Here is a tiny trained network, its code and every weight. The questions are about switching its units off for an input and a class, where a switched-off unit gives its printed mean instead of its output.

import numpy as np


def w(rows, s, z=0):
    codes = np.array(rows[::2]) - 128.0
    scale = np.full(codes.shape[1], s)
    scale[-1] = z or s
    return codes * scale


def norm(h):
    return h / np.sqrt((h * h).mean(-1, keepdims=True) + 1e-5)


def f(y):
    return np.maximum(y, 0)


def log_softmax(a):
    a = a - a.max(-1, keepdims=True)
    return a - np.log(np.exp(a).sum(-1, keepdims=True))


def net(x, mask):
    res = np.array(x, float).reshape(1, 8) / 4 @ E
    u = 0
    for l in range(4):
        y = f(norm(res) @ A[l][:, :-1].T + A[l][:, -1])
        res = res + np.where(mask[u : u + 6], y, B[l][:, -1]) @ B[l][:, :-1]
        u += 6
    return log_softmax(norm(res)[-1] @ U[:, :-1].T + U[:, -1])


A, B = {}, {}
E = w([
[164,82,80,136,165,93],'x0',
[152,154,126,88,147,105],'x1',
[98,167,11,150,178,122],'x2',
[148,104,196,124,239,114],'x3',
[175,144,113,98,125,40],'x4',
[117,166,163,215,103,89],'x5',
[82,175,166,125,180,156],'x6',
[53,107,162,124,124,46],'x7',
],0.011)
A[0] = w([
[146,80,161,199,106,29,117],'L0N1',
[54,106,80,191,173,217,80],'L0N2',
[80,136,101,148,179,211,74],'L0N3',
[101,226,88,155,81,78,101],'L0N4',
[255,72,48,91,242,78,2],'L0N5',
[187,137,170,52,142,84,118],'L0N6',
],0.0082,0.0084)
B[0] = w([
[213,103,128,227,192,80,252],'L0N1',
[69,86,126,178,145,171,237],'L0N2',
[49,113,154,144,141,94,199],'L0N3',
[86,126,100,161,133,63,217],'L0N4',
[164,159,2,50,75,209,242],'L0N5',
[93,115,145,107,165,137,228],'L0N6',
],0.0096,0.0033)
A[1] = w([
[101,126,123,139,137,152,3],'L1N1',
[165,89,79,117,89,156,133],'L1N2',
[87,99,125,158,2,165,199],'L1N3',
[124,120,109,116,75,163,11],'L1N4',
[169,122,132,153,166,131,60],'L1N5',
[83,106,142,159,155,123,49],'L1N6',
],0.013,0.0032)
B[1] = w([
[95,72,80,166,105,137,146],'L1N1',
[165,254,56,47,79,131,209],'L1N2',
[211,137,171,12,103,210,254],'L1N3',
[229,69,163,134,86,144,157],'L1N4',
[158,119,162,80,145,114,160],'L1N5',
[124,67,55,113,143,152,176],'L1N6',
],0.0081,0.0069)
A[2] = w([
[161,112,47,109,184,97,75],'L2N1',
[148,88,88,198,112,104,2],'L2N2',
[254,173,192,186,92,176,165],'L2N3',
[101,168,246,137,5,201,48],'L2N4',
[203,139,125,125,66,209,37],'L2N5',
[185,124,190,117,205,97,9],'L2N6',
],0.0085,0.0033)
B[2] = w([
[158,126,83,111,91,121,213],'L2N1',
[157,191,167,99,65,114,148],'L2N2',
[179,192,112,81,155,240,253],'L2N3',
[200,125,2,84,102,121,225],'L2N4',
[124,115,97,87,126,170,234],'L2N5',
[121,93,196,125,101,124,180],'L2N6',
],0.011,0.0052)
A[3] = w([
[169,46,97,146,198,54,133],'L3N1',
[99,170,78,71,135,114,90],'L3N2',
[109,254,96,236,130,78,102],'L3N3',
[94,125,172,145,4,203,138],'L3N4',
[41,118,206,179,110,74,3],'L3N5',
[159,125,160,210,90,145,33],'L3N6',
],0.0091,0.0049)
B[3] = w([
[213,101,103,146,20,158,252],'L3N1',
[189,133,187,139,76,158,246],'L3N2',
[105,228,21,234,122,16,215],'L3N3',
[190,196,34,75,125,162,247],'L3N4',
[215,65,3,60,56,127,155],'L3N5',
[174,212,159,144,155,141,140],'L3N6',
],0.0075,0.0033)
U = w([
[80,142,176,60,165,115,85],'0',
[2,103,100,190,170,174,149],'1',
[137,48,180,163,112,36,56],'2',
[150,165,87,176,105,28,185],'3',
[90,127,194,101,149,152,22],'4',
[168,165,68,52,107,189,191],'5',
[79,169,136,139,31,102,2],'6',
[189,131,235,188,134,134,114],'7',
],0.021,0.0089)

Each question gives the input, the list of numbers given to net, and the class t.
The units are the neurons (one row each of A and B). Each row of codes is followed by its name. A weight is (code - 128) times the scale printed after its matrix; where a second scale follows, it is the last column's (A, B and U).
mask holds one flag per neuron, layer by layer. A switched-off neuron (its flag False) gives its mean, the last column of its row in B, instead of its output. The means were averaged over made-up inputs and are rounded, as every weight is.
A unit's drop is (log p(t) with every unit on - log p(t) with that unit switched off) / (log p(t) with every unit on - log p(t) with every unit switched off).
The circuit of an input: a set's keep is (log p(t) with only the set's units on - log p(t) with every unit switched off) / (log p(t) with every unit on - log p(t) with every unit switched off). Starting from the 12 units with the biggest drops (on a tie, the unit counted first), units are removed one at a time, each time the one whose removal leaves the highest keep (on an exact tie, the one counted first), for as long as the keep stays at least 0.8.
units of the circuit, in order: the units of the circuit, biggest drop first
k most important neurons: the k neurons with the biggest drops, biggest first
top k neurons in layer l: the k neurons of layer l with the biggest drops, biggest first
drop when u is switched off: that unit's drop, to one decimal
input [-4,-3,2,0,-4,4,0,8], class 3: units of the circuit, in order -> [L0N1 L3N3]
input [-5,-7,-7,-1,6,-4,-4,8], class 7: units of the circuit, in order -> [L0N1 L0N5]
input [2,-4,4,7,3,-1,-6,6], class 3: units of the circuit, in order -> [L1N3]
input [-5,7,-2,2,7,6,3,0], class 7: units of the circuit, in order -> [L2N6 L1N2]
input [6,-6,3,7,5,2,4,3], class 2: units of the circuit, in order -> [L2N6 L2N3]
input [8,-3,-6,-3,3,-2,-5,5], class 3: 2 most important neurons -> [L0N1 L1N3]
input [2,6,8,-6,4,-3,8,-5], class 3: 3 most important neurons -> [L1N3 L3N3 L2N3]
input [8,-6,-8,4,6,-7,8,2], class 2: 2 most important neurons -> [L2N3 L1N3]
input [-5,-8,8,4,-2,6,-6,1], class 3: 2 most important neurons -> [L3N3 L2N2]
input [-2,2,6,2,7,3,2,-4], class 3: 2 most important neurons -> [L1N3 L3N3]
input [-6,1,3,5,4,2,1,-4], class 0: top 3 neurons in layer 0 -> [L0N5 L0N1 L0N6]
input [3,0,-7,-2,0,3,-8,4], class 7: 3 most important neurons -> [L0N1 L0N5 L2N4]
input [6,6,3,-5,2,8,-7,-5], class 3: top 2 neurons in layer 0 -> [L0N4 L0N1]
input [4,4,-3,-1,-6,-7,6,4], class 1: most important neuron -> [L1N3]
input [-2,6,-3,8,-4,-5,-5,8], class 2: drop when L2N3 is switched off -> 0.2
input [-6,8,2,4,-4,8,5,3], class 3: drop when L3N3 is switched off -> 0.2
input [2,-1,2,8,-6,2,-5,4], class 2: drop when L2N3 is switched off -> 0.1
